[ 18  16  -5  40  -5 -21  34]: 34

[ 12  -3 -19 -54]: -3

[-19  18 -44 -15 -25 -54]: -15

[[ -7  27 -15 -57  12]
 [ -3 -14 -33  -6  -7]]: 12

[[ 3  4  2  1  1  2  1]
 [ 2 12 43 30  2 37  4]
 [34 50 27  6 19 20 10]]: 43

[-28  41  46  31  -1  18]: 41

[[ -4 -48   9 -28]
 [-22 -32  -7  34]
 [-23 -21  19  37]]: 34

[ 30  40 -38 -39  41]: 40

[-25  -3 -31 -36 -52   7]: -3

[ 19 -44  13  54 -51 -29]: 19
---
[-26   0 -16  -5  44]: -26, 44

[ 42 -20  -8 -54  -9 -40   3]: 42, 3

[-42  -3  41  49  14]: -42, 14

[[ -5   0 -33   6 -46   9]
 [-17 -32   3  -7  14 -34]
 [ 32  40 -13 -22  34  30]]: -5, 30

[[ 24 -18 -34  34  43   0]
 [-49 -17   9  42  -3 -55]]: 24, -55

[  2 -11 -28 -42  26  -2]: 2, -2
---
array([[207, 870, 421, 112],
       [233, 974,  23, 803]]) gives 421

array([-24, -31,  22,  32,  12,  42,  14]) gives 22

array([195, 168,  48, 130,  38, 146, 218]) gives 48

array([[2169, 4206, 2134, 5019, 5617, 4477],
       [7710, 3642, 7774, 2953, 3728, 2925]]) gives 2134

array([[604,  85, 714,  37],
       [852,  70, 658, 271]]) gives 714

array([5381, 6248, 4719, 8319, 7064, 1769, 1980]) gives 4719

array([[ -35,  144,  447, -597,  464,  192],
       [ 276, -134, -426, -318, -501,   44],
       [-560, -418, -213,  537,  364,  294]]) gives 447

array([[6293, 5284, 4818, 3219, 5783, 2452],
       [7705, 6209, 6793, 7291, 6440, 9556],
       [7811, 6415, 6661, 5888, 6145, 6002]]) gives 4818

array([[5517, 6754, 3130, 8653],
       [3864, 3983, 4077, 3903],
       [3852, 3909, 3975, 4134]]) gives 3130
---
[-43 -17   2 -18 -24  31] value -43, 31

[ -9 -23 -44 -27  49 -32] value -9, -32

[[-18 -43 -48  -7 -16  56]
 [  8  -9 -30   5   6  31]
 [  7  32  25 -15   7  42]] value -18, 42

[ 21 -24  45  19 -43] value 21, -43

[-37  12  22  27 -49] value -37, -49

[ 27 -15  50  47] value 27, 47

[[ 31   6  34   5]
 [-16  15 -45 -20]
 [  3 -13   3 -24]] value 31, -24

[[ 40  55 -12   3  39 -24]
 [-26 -33  20 -24 -10  30]
 [-29 -15 -15  47   7  31]] value 40, 31

[ 26  39  17 -20 -41] value 26, -41

[[  1  36  43  31]
 [-40 -25  22  27]
 [-38 -38 -15   4]] value 1, 4
---
Input: [ 421   60  523 -556]
Output: 523, 421

Input: [123 115  48 211]
Output: 211, 123

Input: [ 592  638  298 -367 -717]
Output: 638, 592

Input:
[[8393 2848 4819 8720 2271]
 [6658 7053 5075 5312 3047]
 [5771 6941 7073 8727 3600]]
Output: 8727, 8720

Input: [7922 9104 9202 2468 8092 6946]
Output: 9202, 9104

Input:
[[513 683 605 722 553]
 [158 986 861 275 879]]
Output: 986, 879

Input:
[[7404 4169 7072 7517]
 [5309 3720 2458 5357]
 [7048 9083 9341 7711]]
Output: 9341, 9083
---
[-46 -52 -13  25  31 -15  20] -> 25

[[-30 -16 -18  39  36  41 -30]
 [  9 -40  25   7   6  -2   7]] -> 7

[ -6 -18  21 -31 -48] -> -18

[ 47  57  36 -24] -> 47

[  6  24  11 -43 -48 -10 -10] -> -43

[ 30 -28 -55   6] -> 30

[ -7  42 -25  -4  14  -3  -6] -> -4

[-11 -21  26  48] -> -11
---
Input:
[[-41  -3  -2  22  -4  38   8]
 [ 42   3  -2 -19   4 -39  -5]
 [-48   1   3  19  -4  41   6]]
Output: 6

Input:
[[-24 -20  11   6 -28 -26]
 [  8   5  28 -20  10  13]
 [  6  -6  25   8  45  -2]]
Output: -2

Input:
[[ 13  39   7  24 -23  32 -56]
 [ 13  -3  37   4  55 -35 -36]
 [ 13  19  48 -55  23 -24  -8]]
Output: -8

Input:
[[  7   4  13 -28  30]
 [  6   8  -3 -20  35]
 [ -2   4  -1  -8  41]]
Output: 41

Input:
[[-11  -6  42   2  45   5]
 [ -2  24 -19  -1 -12  30]
 [ -2  45  23   9 -19  29]]
Output: 29

Input:
[[-18   6 -31 -35 -17  13  17]
 [ -4   2 -43 -35 -24   3  16]
 [  6  19   3  24   7   5  -7]]
Output: -7

Input:
[[-36  -2 -22 -36   5]
 [  2  36 -45 -21  38]
 [ 30 -21   7  31 -28]]
Output: -28

Input:
[[  0 -27  20 -33]
 [-20  35   4 -42]
 [ -3  48  30   0]]
Output: 0

Input:
[[ -3  12 -27   6  11  -4  -5]
 [ -1 -29 -17   6  47  -7 -21]
 [-10  21  22   4  37  12 -11]]
Output: -11
---
[ 1.613 -0.536  0.506 -1.777 -1.556  0.708 -0.980] → -1.556
[ 1.196  1.146 -0.046 -1.127] → 1.146
[-101.29  150.49   59.94   21.44  162.35] → 59.94
[ 0.440 -0.167 -1.202  0.246  1.074 -0.037  1.316] → 1.074
[-0.155  0.066  0.113 -0.135] → 0.066
[ 0.193  0.118  0.007  0.111  0.003 -0.187 -0.027] → 0.003
[  4.2 -13.7  -2.2  17.6   9.3   4.9   0.0] → 9.3
[ -7.063 -13.202 -17.477  12.339 -19.150   1.475   9.793] → -19.150
[-0.632 -1.480  0.117  1.359] → -1.480
[-0.972  1.165 -1.284  1.304  0.041 -0.125 -0.485] → 0.041
---
[[-29 -30  15  37]
 [ 10 -20 -56 -21]]	37, 10

[[-4 42 34 40  4]
 [38 27 22  8 -2]]	4, 38

[[-31 -20   6   9  11  44]
 [ 25   5 -15  -2 -11 -27]]	44, 25

[[ -7   5 -48  -8   6  25  -2]
 [-27  27 -18 -29  -1   6 -19]]	-2, -27

[ 39 -41 -37  40]	40, 39

[  7 -22   2 -20  -4  41]	41, 7
---
[[155 156 166 167 194]
 [116 176 135 178  87]
 [ 99 167 110 211  54]]	178

[[-146 -809  179  255 -294  774]
 [-617   32  944  -37  217   61]]	217

[[7 6 8 5 6 4 9]
 [4 3 5 8 2 5 6]
 [5 2 4 2 4 7 7]]	5

[[3 4 4 1 5 6]
 [4 4 8 8 5 8]]	5

[[-23 -22   8 -28 -17  36 -26]
 [ -2 -25 -20 -18 -17 -17 -13]]	-17

[[  0 -23  16 -11 -32  28]
 [-31 -23 -35 -11  -8 -18]]	-8

[[51 34 20 52 71 70 43]
 [13 92 28  7 73 67 71]]	67
---
[1.699, -0.148, -0.988, 1.649] out -0.988
[-17.17, 0.17, 17.78, 2.88, -13.45] out 2.88
[-0.057, 0.165, -0.148, 0.125] out -0.148
[9.2, -9.2, -7.7, -10.2] out -7.7
[21.312, -118.455, 48.991, 44.329, 159.702, 114.028] out 159.702
[45.4, 106.6, -121.6, 71.8, 120.8, 25.3, 145.0] out 25.3
[-1.32, -1.07, 0.66, 0.84, -0.21, 1.84, 1.07] out 1.84
[-2.018, 1.743, 1.796, 0.125, -1.194, -0.397, -0.515] out -0.397
---
 -7  -53  -17  -18  -35 → -35
 52  -13   -8   27  -22   22   23 → 23
-43   -1  -25   26 → 26
-21  -23  -12   51    9   42   43 → 43
 39   -1  -18   18  -12  -27   48 → 48
 25  -41   47  -57   18   16   17 → 17
  7   -7  -56   -1  -45   44 → 44
-45   -5  -34  -26   44  -29    7 → 7
-51   10   20    0 → 0
---
array([ 10, -23,   2,  33, -16, -10, -26]) → 33, 33

array([[-18,  30, -13,   3,  -9,  15, -11],
       [ 20,  21,  30, -24, -22,  12,  -5],
       [ -9,  33, -27,  13,  -2,  25, -10]]) → -24, 33

array([7, 3, 1, 4, 3, 6, 8]) → 4, 8

array([348, 883,  97, 396, 246]) → 97, 883

array([[4195, 8046, 5535, 7690, 7325, 5890, 7792],
       [6910, 4384, 1149, 9239, 4402, 8000, 4903],
       [5576, 5357, 7515, 8553, 5160, 3486, 5062]]) → 9239, 9239

array([-36,  30,  -3, -47,  -1, -25,   6]) → -47, 30

array([781, 188, 334, 115, 336, 677, 475]) → 115, 781
